Below are the code and all the weights of a small trained network. Each question names an input and a class and asks about switching units off, where a switched-off unit gives its printed mean instead of its output.

import numpy as np


def w(rows, s, z=0):
    codes = np.array(rows[::2]) - 128.0
    scale = np.full(codes.shape[1], s)
    scale[-1] = z or s
    return codes * scale


def f(y):
    return np.maximum(y, 0)


def log_softmax(a):
    a = a - a.max(-1, keepdims=True)
    return a - np.log(np.exp(a).sum(-1, keepdims=True))


def net(x, mask):
    res = np.array(x, float).reshape(1, 6) / 4 @ E
    y = f(res @ A[0][:, :-1].T + A[0][:, -1])
    res = res + np.where(mask, y, B[0][:, -1]) @ B[0][:, :-1]
    return log_softmax(res[-1] @ U[:, :-1].T + U[:, -1])


A, B = {}, {}
E = w([
[167,109,151,191,100,80,221],'x0',
[211,150,100,207,150,193,67],'x1',
[100,206,180,105,11,32,99],'x2',
[80,151,89,187,154,78,104],'x3',
[136,110,23,121,67,143,144],'x4',
[129,127,127,128,128,128,129],'x5',
],0.013)
A[0] = w([
[215,114,196,71,36,198,127,39],'neuron 1',
[115,172,111,58,115,166,6,33],'neuron 2',
[89,114,99,95,79,130,144,84],'neuron 3',
[200,136,158,214,71,98,207,46],'neuron 4',
[164,133,4,137,15,158,111,30],'neuron 5',
[78,152,89,219,126,74,77,49],'neuron 6',
[140,184,165,122,24,94,74,17],'neuron 7',
[213,160,115,203,79,173,56,1],'neuron 8',
[144,159,250,166,148,134,73,54],'neuron 9',
],0.015,0.0067)
B[0] = w([
[106,224,15,153,157,96,127,219],'neuron 1',
[128,75,132,170,26,137,50,231],'neuron 2',
[127,135,166,104,135,118,155,180],'neuron 3',
[114,77,142,143,40,155,29,250],'neuron 4',
[173,148,255,168,183,105,123,246],'neuron 5',
[128,218,35,130,145,118,129,211],'neuron 6',
[132,68,109,111,187,177,170,253],'neuron 7',
[72,97,101,41,118,121,196,235],'neuron 8',
[176,149,230,149,159,103,154,226],'neuron 9',
],0.019,0.017)
U = w([
[121,109,104,179,79,117,58,59],'0',
[156,172,178,160,158,66,124,3],'1',
[193,54,36,182,223,254,147,168],'2',
[117,224,38,175,142,84,101,225],'3',
[29,135,141,45,90,28,167,210],'4',
],0.0097,0.0048)

Each question gives the input, the list of numbers given to net, and the class t.
The units are the neurons (one row each of A and B). Each row of codes is followed by its name. A weight is (code - 128) times the scale printed after its matrix; where a second scale follows, it is the last column's (A, B and U).
mask holds one flag per neuron, in row order. A switched-off neuron (its flag False) gives its mean, the last column of its row in B, instead of its output. The means were averaged over made-up inputs and are rounded, as every weight is.
A unit's drop is (log p(t) with every unit on - log p(t) with that unit switched off) / (log p(t) with every unit on - log p(t) with every unit switched off).
The circuit of an input: a set's keep is (log p(t) with only the set's units on - log p(t) with every unit switched off) / (log p(t) with every unit on - log p(t) with every unit switched off). Starting from all 9 units, units are removed one at a time, each time the one whose removal leaves the highest keep (on an exact tie, the one counted first), for as long as the keep stays at least 0.8.
units of the circuit, in order: the units of the circuit, biggest drop first
most important unit: the unit with the biggest drop
top k neurons: the k neurons with the biggest drops, biggest first
drop when u is switched off: that unit's drop, to one decimal
input [1,4,2,-6,-4,5], class 3: units of the circuit, in order => [neuron 1]
input [1,-4,-8,-6,8,5], class 1: units of the circuit, in order => [neuron 7; neuron 5]
input [8,-7,-5,-8,-5,3], class 0: top 4 neurons => [neuron 4; neuron 6; neuron 8; neuron 7]
input [5,8,8,-2,7,4], class 2: top 3 neurons => [neuron 7; neuron 9; neuron 8]
input [-5,6,4,5,-2,4], class 4: top 3 neurons => [neuron 8; neuron 4; neuron 1]
input [4,-4,-4,8,-7,1], class 3: top 4 neurons => [neuron 5; neuron 6; neuron 7; neuron 8]
input [-2,-1,-5,-5,-8,3], class 1: top 2 neurons => [neuron 7; neuron 9]
input [5,-2,-6,7,5,5], class 3: top 4 neurons => [neuron 7; neuron 2; neuron 9; neuron 6]
input [-8,1,-7,-5,1,-7], class 0: top 2 neurons => [neuron 2; neuron 7]
input [-1,-7,8,3,4,-3], class 2: top 2 neurons => [neuron 7; neuron 8]
input [-5,-2,5,-5,1,-3], class 0: top 3 neurons => [neuron 2; neuron 6; neuron 8]
input [1,-4,0,6,6,7], class 1: top 4 neurons => [neuron 1; neuron 5; neuron 8; neuron 3]
input [3,7,-5,2,5,-4], class 4: top 3 neurons => [neuron 8; neuron 7; neuron 9]
input [-1,2,-4,-8,-4,0], class 3: top 2 neurons => [neuron 1; neuron 7]
input [-8,-3,-6,3,1,-3], class 0: top 2 neurons => [neuron 7; neuron 2]
input [7,1,6,-7,-2,4], class 0: top neuron => [neuron 4]
input [3,-6,-1,-7,2,-5], class 3: drop when neuron 1 is switched off => 0.7
input [8,3,-7,-4,-3,4], class 0: drop when neuron 4 is switched off => 0.6
input [-3,-4,6,-4,-5,5], class 2: drop when neuron 8 is switched off => 0.1
input [0,5,1,0,2,4], class 4: drop when neuron 8 is switched off => 0.9
input [0,-1,3,-3,0,0], class 2: most important unit => neuron 6
